X =
[[130 131 131 130 134 130 131 132 131 129 131 130 132 131 132 109]
 [132 132 134 131 132 131 130 135 131 131 131 134 132 134 131 109]
 [131 128 134 133 131 130 130 131 131 132 129 138 133 133 128 118]
 [128 123 135 131 124 131 127 129 129 133 126 141 133 129 121 144]
 [130 128 138 133 132 130 129 136 130 132 129 140 135 135 129 109]
 [132 132 136 132 134 135 130 138 134 130 135 132 134 133 132 102]
 [123 127 121 122 126 124 128 124 125 127 126 122 126 125 126 133]
 [119 123 123 120 127 122 129 125 123 127 124 124 129 125 123 135]]
X[-8,-16] => 130
X[4,-2] => 129
X[2,9] => 132
X[-3,-11] => 135
X[-7] => [132, 132, 134, 131, 132, 131, 130, 135, 131, 131, 131, 134, 132, 134, 131, 109]
X[:, -4] => [132, 132, 133, 133, 135, 134, 126, 129]
X[-3,10] => 135
X[:, -13] => [130, 131, 133, 131, 133, 132, 122, 120]
X[:, 4] => [134, 132, 131, 124, 132, 134, 126, 127]
X[:, -6] => [131, 131, 129, 126, 129, 135, 126, 124]
X[-6,-8] => 131
X[0,-5] => 130
X[6,-10] => 128
X[:, 11] => [130, 134, 138, 141, 140, 132, 122, 124]
X[7,-7] => 127
X[3,14] => 121
X[3,2] => 135
X[6,-14] => 121
X[0,5] => 130
X[-4,2] => 138
X[-5,12] => 133
X[-5,-7] => 133
X[-1,13] => 125
X[:, -1] => [109, 109, 118, 144, 109, 102, 133, 135]
X[-8,-9] => 132
X[-1,-2] => 123
X[-3,0] => 132
X[3,-13] => 131
X[-1,0] => 119
X[:, -8] => [131, 131, 131, 129, 130, 134, 125, 123]
X[6,7] => 124
X[-8] => [130, 131, 131, 130, 134, 130, 131, 132, 131, 129, 131, 130, 132, 131, 132, 109]
X[-7,-10] => 130
X[-3,-10] => 130
X[:, -9] => [132, 135, 131, 129, 136, 138, 124, 125]
X[7,5] => 122

grid = [157 100 102 102]
grid[0] -> 157
grid[3] -> 102
grid[2] -> 102
grid[1] -> 100

arr =
[[121 124 134 118]
 [121 144 124 126]
 [124 125 133 119]
 [127 131 127 134]
 [141 115 129 139]
 [118 128 134 117]
 [130 126 129 132]
 [130 123 130 130]
 [124 116 137 118]
 [126 122 132 123]
 [124 131 128 126]
 [124 131 129 126]
 [150 155 100 148]
 [126 130 128 128]]
arr[0, 0] => 121
arr[0, 3] => 118
arr[7, 0] => 130
arr[11, 2] => 129
arr[11, 0] => 124
arr[1, 1] => 144
arr[4, 1] => 115
arr[6, 3] => 132
arr[:, 2] => [134, 124, 133, 127, 129, 134, 129, 130, 137, 132, 128, 129, 100, 128]
arr[2, 1] => 125
arr[7, 2] => 130
arr[1] => [121, 144, 124, 126]
arr[8, 3] => 118
arr[10] => [124, 131, 128, 126]
arr[2, 3] => 119
arr[1, 2] => 124
arr[13, 2] => 128
arr[10, 1] => 131
arr[9, 0] => 126
arr[7, 1] => 123
arr[2, 2] => 133
arr[12, 0] => 150
arr[:, 3] => [118, 126, 119, 134, 139, 117, 132, 130, 118, 123, 126, 126, 148, 128]
arr[4, 3] => 139
arr[6, 2] => 129

W =
[[133 124 135 136]
 [136 136 126 140]
 [135 141 138 130]
 [117 131 126 132]
 [126 132 134 134]
 [134 105 134 137]
 [141 126 129 142]
 [131 142 121 132]
 [120 127 131 142]]
W[0, 0] => 133
W[7, 1] => 142
W[-9] => [133, 124, 135, 136]
W[4, 0] => 126
W[4, -1] => 134
W[4] => [126, 132, 134, 134]
W[-6, -4] => 117
W[-2] => [131, 142, 121, 132]
W[6, 1] => 126
W[-5, -2] => 134
W[-7, 1] => 141
W[1, 0] => 136
W[:, -3] => [124, 136, 141, 131, 132, 105, 126, 142, 127]
W[-8, 2] => 126
W[5, 3] => 137
W[1, 3] => 140

x =
147,119,145,148
147,119,144,147
149,118,146,150
148,119,145,148
147,119,144,147
149,118,146,149
147,119,144,148
Indices start at 0.
(0, 0): 147
(6, 0): 147
(3, 0): 148
(0, 3): 148
(0, 2): 145
(6, 2): 144
(5, 2): 146
(3, 2): 145

a =
[[112 112 112 116]
 [114 110 114 114]
 [121 121 120 120]
 [140 141 142 140]
 [114 113 113 110]
 [140 138 139 139]
 [140 141 139 139]
 [111 103 108 110]]
a[0,0] = 112
a[:, 2] = [112, 114, 120, 142, 113, 139, 139, 108]
a[4,0] = 114
a[3,2] = 142
a[2,0] = 121
a[4,1] = 113
a[0] = [112, 112, 112, 116]
a[:, 0] = [112, 114, 121, 140, 114, 140, 140, 111]
a[2,2] = 120
a[1,2] = 114
a[3,1] = 141
a[7,2] = 108

m =
127,122,130,151,128,131,137,132,129,136,126,138,132
131,124,137,128,127,137,128,133,118,139,126,124,139
m[0][-13]: 127
m[0]: [127, 122, 130, 151, 128, 131, 137, 132, 129, 136, 126, 138, 132]
m[:, -3]: [126, 126]
m[0][3]: 151
m[0][6]: 137
m[0][10]: 126
m[-1][-11]: 137
m[-1]: [131, 124, 137, 128, 127, 137, 128, 133, 118, 139, 126, 124, 139]

B = [151 140  99 150 105]
B[0] -> 151
B[2] -> 99
B[3] -> 150

data =
111	139	114	110	128
112	136	111	109	130
116	132	117	114	126
143	121	142	145	129
106	136	114	111	126
148	123	145	142	133
145	119	140	146	129
108	137	110	106	126
data[0,0]: 111
data[-2]: [145, 119, 140, 146, 129]
data[-1,1]: 137
data[-3,4]: 133
data[4]: [106, 136, 114, 111, 126]
data[4,-4]: 136
data[:, -5]: [111, 112, 116, 143, 106, 148, 145, 108]
data[-8,-2]: 110
data[-7,-4]: 136
data[4,-3]: 114
data[6,1]: 119

M =
[[144 145 107 141 109 109 143 142]
 [112 110 151 115 148 148 115 112]]
M[0, 0]: 144
M[0, 1]: 145
M[:, 0]: [144, 112]
M[0, 6]: 143
M[1, 7]: 112
